Here is a tiny trained network, its code and every weight. The questions are about switching its units off for an input and a class, where a switched-off unit gives its printed mean instead of its output.

import numpy as np


def w(rows, s, z=0):
    codes = np.array(rows[::2]) - 128.0
    scale = np.full(codes.shape[1], s)
    scale[-1] = z or s
    return codes * scale


def norm(h):
    return h / np.sqrt((h * h).mean(-1, keepdims=True) + 1e-5)


def f(y):
    return np.maximum(y, 0)


def log_softmax(a):
    a = a - a.max(-1, keepdims=True)
    return a - np.log(np.exp(a).sum(-1, keepdims=True))


def net(x, mask):
    res = np.array(x, float).reshape(1, 5) / 4 @ E
    u = 0
    for l in range(2):
        y = f(norm(res) @ A[l][:, :-1].T + A[l][:, -1])
        res = res + np.where(mask[u : u + 16], y, B[l][:, -1]) @ B[l][:, :-1]
        u += 16
    return log_softmax(norm(res)[-1] @ U[:, :-1].T + U[:, -1])


A, B = {}, {}
E = w([
[109,217,99,95,71,173,70,149,90],'x0',
[97,98,102,188,141,216,100,49,130],'x1',
[117,132,118,126,117,133,140,135,159],'x2',
[121,88,119,114,96,136,116,154,157],'x3',
[250,152,128,159,86,126,122,103,141],'x4',
],0.013)
A[0] = w([
[250,166,121,109,92,59,164,184,131,85],'0.n1',
[191,74,127,178,194,115,165,89,179,159],'0.n2',
[132,117,158,143,144,108,127,125,97,63],'0.n3',
[40,98,112,152,145,164,135,107,100,71],'0.n4',
[86,190,110,83,89,142,104,154,85,177],'0.n5',
[102,56,152,126,176,36,183,130,149,146],'0.n6',
[177,158,126,114,100,89,145,143,139,3],'0.n7',
[119,172,114,81,132,127,88,147,133,158],'0.n8',
[130,148,139,144,127,103,121,111,114,123],'0.n9',
[61,151,151,60,163,20,135,214,109,209],'0.n10',
[178,136,129,143,121,157,118,103,148,78],'0.n11',
[51,110,124,135,157,147,143,129,99,58],'0.n12',
[141,77,129,125,139,127,119,146,145,139],'0.n13',
[194,132,139,163,112,153,110,110,131,97],'0.n14',
[169,176,122,148,75,174,104,105,117,51],'0.n15',
[121,155,135,137,160,102,164,112,139,126],'0.n16',
],0.012,0.0028)
B[0] = w([
[47,134,178,106,198,80,14,106,179,232],'0.n1',
[98,77,172,212,58,54,178,69,111,229],'0.n2',
[74,99,108,128,128,132,181,180,204,142],'0.n3',
[145,134,200,90,149,64,44,144,174,198],'0.n4',
[79,161,180,189,40,156,108,129,81,210],'0.n5',
[205,122,25,53,195,121,137,166,183,226],'0.n6',
[89,166,173,133,168,149,117,118,142,166],'0.n7',
[113,118,169,151,120,139,119,101,41,175],'0.n8',
[62,56,96,81,88,136,119,160,171,142],'0.n9',
[186,65,66,190,55,196,231,133,95,244],'0.n10',
[208,125,160,162,92,130,151,107,69,167],'0.n11',
[123,154,166,106,149,72,84,132,173,180],'0.n12',
[114,63,138,111,190,126,150,94,63,162],'0.n13',
[134,112,71,155,78,132,174,121,138,182],'0.n14',
[129,110,67,67,159,247,162,192,130,185],'0.n15',
[143,8,114,95,117,107,83,188,105,151],'0.n16',
],0.012)
A[1] = w([
[235,216,9,102,117,248,136,156,114,60],'1.n1',
[157,134,161,175,119,134,152,117,148,47],'1.n2',
[161,101,106,137,136,146,182,120,158,122],'1.n3',
[147,152,124,72,178,111,32,158,163,209],'1.n4',
[149,129,134,136,121,65,115,113,130,98],'1.n5',
[104,104,163,90,209,38,143,105,161,77],'1.n6',
[142,141,124,150,86,117,177,134,93,64],'1.n7',
[96,155,184,121,219,39,102,143,187,48],'1.n8',
[147,163,140,169,99,148,103,121,113,48],'1.n9',
[60,245,204,78,140,152,11,150,127,37],'1.n10',
[99,158,190,137,131,135,88,155,80,141],'1.n11',
[86,198,125,168,57,102,171,187,59,5],'1.n12',
[91,155,160,75,115,161,126,117,122,31],'1.n13',
[179,179,93,114,191,167,187,119,103,157],'1.n14',
[130,148,131,103,130,121,112,191,109,161],'1.n15',
[144,137,73,65,173,145,207,186,93,81],'1.n16',
],0.013,0.002)
B[1] = w([
[86,94,201,71,178,96,53,118,173,208],'1.n1',
[112,156,93,45,145,125,172,144,75,149],'1.n2',
[124,222,120,161,103,100,117,154,78,186],'1.n3',
[114,118,136,181,119,92,192,88,96,199],'1.n4',
[114,180,89,67,150,248,157,167,120,172],'1.n5',
[91,184,192,117,101,209,43,130,123,242],'1.n6',
[105,166,117,130,152,173,162,86,159,172],'1.n7',
[115,72,165,45,136,154,95,76,158,230],'1.n8',
[102,99,172,109,156,92,143,142,161,168],'1.n9',
[201,138,38,163,149,88,176,221,111,248],'1.n10',
[132,118,80,137,108,110,127,174,148,195],'1.n11',
[144,122,156,107,152,124,151,1,133,196],'1.n12',
[158,148,123,141,121,102,137,154,148,161],'1.n13',
[123,110,146,136,84,125,95,159,152,149],'1.n14',
[127,112,98,168,130,146,130,92,139,148],'1.n15',
[149,186,95,187,136,89,126,147,106,169],'1.n16',
],0.018,0.012)
U = w([
[186,136,61,169,150,67,145,253,138,220],'0',
[99,95,210,59,172,154,43,139,189,159],'1',
[117,130,144,173,80,148,217,63,99,3],'2',
],0.012,0.00049)

Each question gives the input, the list of numbers given to net, and the class t.
The units are the neurons (one row each of A and B). Each row of codes is followed by its name. A weight is (code - 128) times the scale printed after its matrix; where a second scale follows, it is the last column's (A, B and U).
mask holds one flag per neuron, layer by layer. A switched-off neuron (its flag False) gives its mean, the last column of its row in B, instead of its output. The means were averaged over made-up inputs and are rounded, as every weight is.
A unit's drop is (log p(t) with every unit on - log p(t) with that unit switched off) / (log p(t) with every unit on - log p(t) with every unit switched off).
The circuit of an input: a set's keep is (log p(t) with only the set's units on - log p(t) with every unit switched off) / (log p(t) with every unit on - log p(t) with every unit switched off). Starting from the 12 units with the biggest drops (on a tie, the unit counted first), units are removed one at a time, each time the one whose removal leaves the highest keep (on an exact tie, the one counted first), for as long as the keep stays at least 0.8.
circuit, biggest first: the units of the circuit, biggest drop first
unit that matters most: the unit with the biggest drop
top k neurons: the k neurons with the biggest drops, biggest first
k most important neurons of layer l: the k neurons of layer l with the biggest drops, biggest first
drop when u is switched off: that unit's drop, to one decimal
input [8,8,7,-5,8], class 1: circuit, biggest first : (1.n1)
input [6,0,-3,0,0], class 2: top 2 neurons : (0.n5 0.n6)
input [-5,0,-4,-8,7], class 1: top 4 neurons : (0.n10 0.n1 0.n5 1.n4)
input [-7,-1,-4,1,-7], class 0: top 2 neurons : (0.n10 0.n1)
input [8,-2,7,2,-3], class 2: top 2 neurons : (0.n5 0.n6)
input [1,-1,-4,-6,5], class 0: top 2 neurons : (1.n10 0.n1)
input [8,0,-7,-4,-7], class 2: top 3 neurons : (0.n1 0.n10 1.n12)
input [-7,-6,8,1,-2], class 0: 2 most important neurons of layer 0 : (0.n10 0.n6)
input [-4,0,-7,-4,-6], class 0: 2 most important neurons of layer 1 : (1.n16 1.n1)
input [7,0,2,-8,0], class 2: 4 most important neurons of layer 0 : (0.n5 0.n6 0.n1 0.n4)
input [0,-8,8,1,3], class 1: top 2 neurons : (1.n8 0.n1)
input [-1,2,7,3,6], class 2: top 2 neurons : (1.n10 0.n6)
input [4,-1,3,-7,-6], class 2: drop when 0.n10 is switched off : 1.1
input [3,-5,-5,3,-3], class 2: unit that matters most : 0.n10
input [4,5,7,2,-5], class 0: drop when 1.n10 is switched off : 0.5
input [-6,-8,5,7,5], class 1: drop when 0.n1 is switched off : 4.0
